Below is a small trained network, with its code and all its weights. Each question gives an input and a target symbol and asks what happens when units are switched off, that is, made to give their printed mean instead of their output.

import numpy as np


def w(rows, s, z=0):
    codes = np.array(rows[::2]) - 128.0
    scale = np.full(codes.shape[1], s)
    scale[-1] = z or s
    return codes * scale


def norm(h):
    return h / np.sqrt((h * h).mean(-1, keepdims=True) + 1e-5)


def f(y):
    return y / 2 * (1 + np.tanh(0.7978845608 * (y + 0.044715 * y**3)))


def softmax(a):
    e = np.exp(a - a.max(-1, keepdims=True))
    return e / e.sum(-1, keepdims=True)


def log_softmax(a):
    a = a - a.max(-1, keepdims=True)
    return a - np.log(np.exp(a).sum(-1, keepdims=True))


def net(x, mask):
    ids = ['αβζηθμξπσφψω'.index(c) for c in x.split()]
    T = len(ids)
    res = E[ids] + P[:T]
    u = 0
    for l in range(2):
        q, k, v = (norm(res) @ M[l].T for M in (Q, K, V))
        z = softmax(np.where(np.tri(T) > 0, q @ k.T / 2**0.5, -1e9)) @ v
        res = res + np.where(mask[u], z, O[l][:, -1]) @ O[l][:, :-1]
        u += 1
        y = f(norm(res) @ A[l][:, :-1].T + A[l][:, -1])
        res = res + np.where(mask[u : u + 12], y, B[l][:, -1]) @ B[l][:, :-1]
        u += 12
    return log_softmax(norm(res)[-1] @ U[:, :-1].T + U[:, -1])


Q, K, V, O, A, B = {}, {}, {}, {}, {}, {}
E = w([
[132,117,85,149,120,82,131,107],'α',
[115,127,79,196,107,93,127,111],'β',
[127,133,56,130,113,63,138,134],'ζ',
[85,118,33,85,169,63,155,89],'η',
[90,95,30,64,156,66,129,132],'θ',
[134,139,71,158,121,72,133,83],'μ',
[122,166,42,158,114,96,187,112],'ξ',
[133,108,104,207,86,110,155,154],'π',
[117,138,45,136,114,95,156,172],'σ',
[97,128,34,212,105,76,206,49],'φ',
[81,34,105,145,106,82,72,40],'ψ',
[59,4,96,5,130,115,68,208],'ω',
],0.0027)
P = w([
[164,158,150,122,194,139,126,151],'0',
[81,79,112,160,148,62,85,135],'1',
[197,121,58,101,210,92,152,30],'2',
[115,176,114,137,121,199,80,144],'3',
[113,111,150,106,25,76,175,152],'4',
[221,100,105,75,103,163,254,54],'5',
[109,171,132,152,117,200,59,143],'6',
],0.0041)
Q[0] = w([
[164,114,144,146,253,180,103,110],'0.h0',
[29,108,66,207,161,153,19,140],'0.h0',
],0.0058)
K[0] = w([
[155,50,183,143,177,13,210,129],'0.h0',
[241,191,209,103,255,80,98,189],'0.h0',
],0.0042)
V[0] = w([
[144,141,117,180,104,186,69,104],'0.h0',
[179,150,133,84,121,102,2,189],'0.h0',
],0.0034)
O[0] = w([
[71,24,92,176,254,207,120,67,1],'0.h0',
[27,147,230,164,144,129,159,86,200],'0.h0',
],0.0038,0.00086)
A[0] = w([
[127,91,112,205,137,88,60,82,114],'0.n0',
[134,107,177,173,63,135,163,102,157],'0.n1',
[86,13,235,82,201,111,95,109,106],'0.n2',
[137,104,98,239,18,159,190,144,209],'0.n3',
[43,157,92,103,130,130,182,131,36],'0.n4',
[100,128,197,104,157,132,126,197,194],'0.n5',
[66,76,77,37,90,162,106,86,255],'0.n6',
[87,69,113,120,113,128,37,228,76],'0.n7',
[208,111,220,58,190,160,116,88,161],'0.n8',
[1,50,146,167,115,81,92,194,43],'0.n9',
[36,96,80,150,196,131,120,111,120],'0.n10',
[189,198,97,91,123,135,150,125,146],'0.n11',
],0.0032,0.00088)
B[0] = w([
[141,108,96,44,146,158,186,182,163],'0.n0',
[60,187,71,74,182,165,122,155,137],'0.n1',
[38,199,86,110,192,177,129,194,107],'0.n2',
[98,102,129,83,179,81,68,152,252],'0.n3',
[175,146,206,134,144,193,116,113,166],'0.n4',
[84,125,35,226,123,185,134,101,117],'0.n5',
[109,111,166,254,110,84,56,130,218],'0.n6',
[150,110,129,187,90,81,186,77,153],'0.n7',
[69,96,199,70,161,138,45,179,94],'0.n8',
[175,233,94,99,163,144,218,13,206],'0.n9',
[201,148,120,117,96,195,138,161,169],'0.n10',
[82,86,151,114,123,176,122,40,205],'0.n11',
],0.003,0.0017)
Q[1] = w([
[68,202,88,245,104,148,1,162],'1.h0',
[185,119,184,115,108,184,31,234],'1.h0',
],0.007)
K[1] = w([
[208,227,174,146,255,110,102,212],'1.h0',
[188,122,112,131,198,21,187,102],'1.h0',
],0.005)
V[1] = w([
[35,66,137,229,80,112,144,255],'1.h0',
[187,230,43,134,59,167,252,172],'1.h0',
],0.0034)
O[1] = w([
[170,189,70,140,239,24,3,127,74],'1.h0',
[26,174,114,83,184,213,61,90,254],'1.h0',
],0.0049,0.0026)
A[1] = w([
[114,189,207,127,51,10,146,167,33],'1.n0',
[185,49,100,81,103,105,151,121,125],'1.n1',
[132,203,129,202,137,16,140,116,145],'1.n2',
[73,117,82,97,113,210,161,107,172],'1.n3',
[78,160,101,181,195,123,89,91,193],'1.n4',
[34,162,197,163,147,181,153,131,7],'1.n5',
[102,110,102,89,50,79,174,136,118],'1.n6',
[120,191,250,70,174,121,193,112,244],'1.n7',
[169,163,92,202,74,76,90,90,204],'1.n8',
[123,84,204,70,34,118,128,182,206],'1.n9',
[187,86,135,134,182,135,1,126,120],'1.n10',
[42,75,143,101,89,144,168,98,160],'1.n11',
],0.005,0.0017)
B[1] = w([
[237,115,113,155,97,102,69,43,134],'1.n0',
[99,148,175,210,120,134,136,126,175],'1.n1',
[136,124,218,92,151,178,137,127,166],'1.n2',
[174,75,144,120,169,94,74,142,255],'1.n3',
[182,114,121,171,91,155,153,124,219],'1.n4',
[138,134,127,132,103,96,190,55,157],'1.n5',
[99,137,77,160,114,169,118,114,188],'1.n6',
[54,96,110,148,80,121,80,174,161],'1.n7',
[66,106,117,120,163,98,125,203,160],'1.n8',
[133,143,81,109,208,70,156,105,162],'1.n9',
[117,180,78,81,189,87,253,115,135],'1.n10',
[159,187,159,81,132,122,132,187,227],'1.n11',
],0.0054,0.0043)
U = w([
[91,192,232,175,168,194,166,213,113],'α',
[139,179,188,159,18,118,68,77,132],'β',
[180,190,56,90,76,8,82,127,152],'ζ',
[114,139,117,46,64,123,228,177,185],'η',
[34,77,88,162,129,110,74,231,158],'θ',
[39,128,210,75,85,209,159,98,78],'μ',
[70,203,96,116,171,195,68,58,217],'ξ',
[195,129,231,171,178,59,41,132,179],'π',
[185,110,124,21,148,155,27,198,101],'σ',
[227,59,29,188,154,161,121,58,3],'φ',
[170,79,160,219,78,92,223,113,194],'ψ',
[135,156,79,116,254,43,215,139,69],'ω',
],0.0079,0.0015)

Each question gives the input, a string of symbols that net reads in full, and the target symbol t.
The units are the heads (2 rows each of Q, K, V and O) and the neurons (one row each of A and B). Each row of codes is followed by its name. A weight is (code - 128) times the scale printed after its matrix; where a second scale follows, it is the last column's (O, A, B and U).
mask holds one flag per unit, layer by layer, with each layer's heads first. A switched-off unit (its flag False) gives its mean, the last column of its rows in O or B, instead of its output. The means were averaged over made-up inputs and are rounded, as every weight is.
A unit's drop is (log p(t) with every unit on - log p(t) with that unit switched off) / (log p(t) with every unit on - log p(t) with every unit switched off).
The circuit of an input: a set's keep is (log p(t) with only the set's units on - log p(t) with every unit switched off) / (log p(t) with every unit on - log p(t) with every unit switched off). Starting from the 12 units with the biggest drops (on a tie, the unit counted first), units are removed one at a time, each time the one whose removal leaves the highest keep (on an exact tie, the one counted first), for as long as the keep stays at least 0.8.
circuit, biggest first: the units of the circuit, biggest drop first
unit that matters most: the unit with the biggest drop
top k neurons: the k neurons with the biggest drops, biggest first
k most important neurons of layer l: the k neurons of layer l with the biggest drops, biggest first
input ω η σ φ ψ, target θ: top 2 neurons	[1.n8 0.n9]
input φ σ θ σ, target σ: circuit, biggest first	[1.n3 1.n1]
input ψ π σ θ θ φ α, target θ: top 2 neurons	[0.n8 0.n2]
input π σ ω ξ, target ω: circuit, biggest first	[1.h0 0.n9 1.n10]
input μ ζ σ μ, target ψ: circuit, biggest first	[1.h0 0.n9]
input π φ ζ β, target ω: circuit, biggest first	[1.h0 1.n10 0.n9]
input ω α ω η σ, target ζ: circuit, biggest first	[1.n0 1.n9]
input μ σ π ω φ ω ξ, target ψ: top 2 neurons	[0.n8 0.n9]
input ω θ φ φ π ψ, target ψ: circuit, biggest first	[1.h0 1.n1 0.n3 0.n9]
input ψ α ω, target ω: unit that matters most	1.n9
input ω ω ω, target ω: 2 most important neurons of layer 1	[1.n10 1.n3]
input σ ψ α, target ψ: circuit, biggest first	[0.n9 1.h0]
input σ θ σ σ π, target ξ: circuit, biggest first	[1.h0 0.h0 0.n9]
input ξ σ β α, target μ: circuit, biggest first	[1.h0]
input η σ σ ω ψ θ, target ω: top 2 neurons	[0.n7 0.n6]
input ω σ φ β, target α: 2 most important neurons of layer 0	[0.n5 0.n8]
input θ η ω ω η φ π, target ζ: 3 most important neurons of layer 0	[0.n6 0.n9 0.n3]
input φ α ξ π φ σ, target φ: 3 most important neurons of layer 0	[0.n9 0.n11 0.n3]
input ω β β η ζ σ, target σ: top 3 neurons	[0.n9 0.n11 1.n3]
input ω σ ξ β η, target φ: top 2 neurons	[1.n4 0.n9]
input σ π σ φ σ σ π, target ξ: top 2 neurons	[0.n6 0.n3]
input ψ ψ σ ω σ σ ω, target θ: top 2 neurons	[0.n2 0.n8]
input ξ η π ξ φ, target σ: most important neuron of layer 0	[0.n9]
input η σ η, target σ: top 2 neurons	[0.n9 0.n3]
input β π α φ, target φ: top 3 neurons	[0.n6 0.n9 0.n3]
input α φ η η ω φ, target ω: top 3 neurons	[0.n6 0.n5 1.n8]
